Below are the code and all the weights of a small trained network. Each question names an input and a class and asks about switching units off, where a switched-off unit gives its printed mean instead of its output.

import numpy as np


def w(rows, s, z=0):
    codes = np.array(rows[::2]) - 128.0
    scale = np.full(codes.shape[1], s)
    scale[-1] = z or s
    return codes * scale


def norm(h):
    return h / np.sqrt((h * h).mean(-1, keepdims=True) + 1e-5)


def f(y):
    return np.maximum(y, 0)


def log_softmax(a):
    a = a - a.max(-1, keepdims=True)
    return a - np.log(np.exp(a).sum(-1, keepdims=True))


def net(x, mask):
    res = np.array(x, float).reshape(1, 7) / 4 @ E
    u = 0
    for l in range(2):
        y = f(norm(res) @ A[l][:, :-1].T + A[l][:, -1])
        res = res + np.where(mask[u : u + 13], y, B[l][:, -1]) @ B[l][:, :-1]
        u += 13
    return log_softmax(norm(res)[-1] @ U[:, :-1].T + U[:, -1])


A, B = {}, {}
E = w([
[137,124,133],'x0',
[212,154,227],'x1',
[41,162,188],'x2',
[130,1,180],'x3',
[126,126,128],'x4',
[130,130,130],'x5',
[123,126,121],'x6',
],0.0084)
A[0] = w([
[225,104,47,171],'0.n0',
[85,103,177,130],'0.n1',
[74,97,39,123],'0.n2',
[16,177,163,53],'0.n3',
[105,165,213,137],'0.n4',
[30,146,189,148],'0.n5',
[114,204,131,25],'0.n6',
[102,75,178,86],'0.n7',
[4,119,76,114],'0.n8',
[173,231,88,3],'0.n9',
[175,163,166,106],'0.n10',
[92,201,114,59],'0.n11',
[130,123,110,64],'0.n12',
],0.012,0.0018)
B[0] = w([
[248,113,47,227],'0.n0',
[118,124,62,195],'0.n1',
[183,171,221,228],'0.n2',
[233,111,40,234],'0.n3',
[231,133,143,225],'0.n4',
[253,65,55,241],'0.n5',
[44,149,91,185],'0.n6',
[67,145,63,201],'0.n7',
[165,156,236,254],'0.n8',
[29,110,112,214],'0.n9',
[111,175,187,200],'0.n10',
[30,126,50,194],'0.n11',
[132,117,139,135],'0.n12',
],0.015,0.0056)
A[1] = w([
[111,77,86,49],'1.n0',
[124,78,67,88],'1.n1',
[145,144,158,124],'1.n2',
[83,1,138,133],'1.n3',
[164,191,158,231],'1.n4',
[142,87,123,123],'1.n5',
[182,86,150,248],'1.n6',
[152,99,108,116],'1.n7',
[151,103,112,53],'1.n8',
[101,86,172,99],'1.n9',
[125,73,182,33],'1.n10',
[83,99,118,66],'1.n11',
[129,86,141,120],'1.n12',
],0.018,0.0013)
B[1] = w([
[121,169,218,159],'1.n0',
[135,180,230,193],'1.n1',
[119,154,182,161],'1.n2',
[26,121,1,154],'1.n3',
[67,19,215,215],'1.n4',
[92,158,97,172],'1.n5',
[8,178,107,254],'1.n6',
[170,160,145,194],'1.n7',
[177,127,161,182],'1.n8',
[173,117,100,134],'1.n9',
[144,125,125,147],'1.n10',
[149,185,204,136],'1.n11',
[120,91,83,147],'1.n12',
],0.014,0.0093)
U = w([
[220,82,63,119],'0',
[115,124,137,241],'1',
[17,104,3,107],'2',
[112,102,141,162],'3',
[97,48,203,3],'4',
[123,88,121,124],'5',
[125,68,118,119],'6',
],0.011,0.0029)

Each question gives the input, the list of numbers given to net, and the class t.
The units are the neurons (one row each of A and B). Each row of codes is followed by its name. A weight is (code - 128) times the scale printed after its matrix; where a second scale follows, it is the last column's (A, B and U).
mask holds one flag per neuron, layer by layer. A switched-off neuron (its flag False) gives its mean, the last column of its row in B, instead of its output. The means were averaged over made-up inputs and are rounded, as every weight is.
A unit's drop is (log p(t) with every unit on - log p(t) with that unit switched off) / (log p(t) with every unit on - log p(t) with every unit switched off).
The circuit of an input: a set's keep is (log p(t) with only the set's units on - log p(t) with every unit switched off) / (log p(t) with every unit on - log p(t) with every unit switched off). Starting from the 12 units with the biggest drops (on a tie, the unit counted first), units are removed one at a time, each time the one whose removal leaves the highest keep (on an exact tie, the one counted first), for as long as the keep stays at least 0.8.
units of the circuit, in order: the units of the circuit, biggest drop first
unit that matters most: the unit with the biggest drop
k most important neurons: the k neurons with the biggest drops, biggest first
top k neurons in layer l: the k neurons of layer l with the biggest drops, biggest first
drop of u: that unit's drop, to one decimal
input [-4,-7,4,-2,6,6,2], class 4: unit that matters most	0.n8
input [3,5,7,6,4,5,-1], class 0: units of the circuit, in order	[0.n5, 1.n4, 0.n8]
input [7,-8,5,-5,5,0,-6], class 4: top 3 neurons in layer 0	[0.n8, 0.n2, 0.n0]
input [2,-8,-6,1,1,-7,2], class 4: units of the circuit, in order	[0.n2, 0.n5, 1.n4]
input [3,8,-3,-5,3,3,1], class 4: 2 most important neurons	[1.n4, 1.n6]
input [3,-7,8,0,-4,-8,7], class 0: units of the circuit, in order	[0.n3, 0.n5]
input [6,5,8,-6,-1,5,6], class 0: top 4 neurons in layer 0	[0.n3, 0.n5, 0.n4, 0.n7]
input [-2,7,-2,0,3,-3,3], class 4: units of the circuit, in order	[1.n4, 0.n3]
input [4,5,-4,6,6,-3,-1], class 2: top 2 neurons in layer 1	[1.n6, 1.n3]
input [2,-6,-5,4,3,5,7], class 1: 2 most important neurons	[0.n5, 1.n6]
input [1,-1,4,-4,0,4,1], class 0: 3 most important neurons	[0.n3, 1.n6, 0.n5]
input [-1,0,-4,7,-4,7,0], class 2: 2 most important neurons	[1.n3, 0.n3]
input [-5,6,1,6,2,1,1], class 2: 2 most important neurons	[0.n8, 0.n2]
input [-5,0,-2,7,3,-5,6], class 2: units of the circuit, in order	[1.n3]
input [-6,8,4,8,-5,2,-4], class 2: drop of 0.n7	0.4
input [3,-8,-7,3,3,-3,6], class 4: drop of 1.n4	0.2
input [-4,3,8,4,-2,-6,-6], class 0: drop of 0.n5	0.1
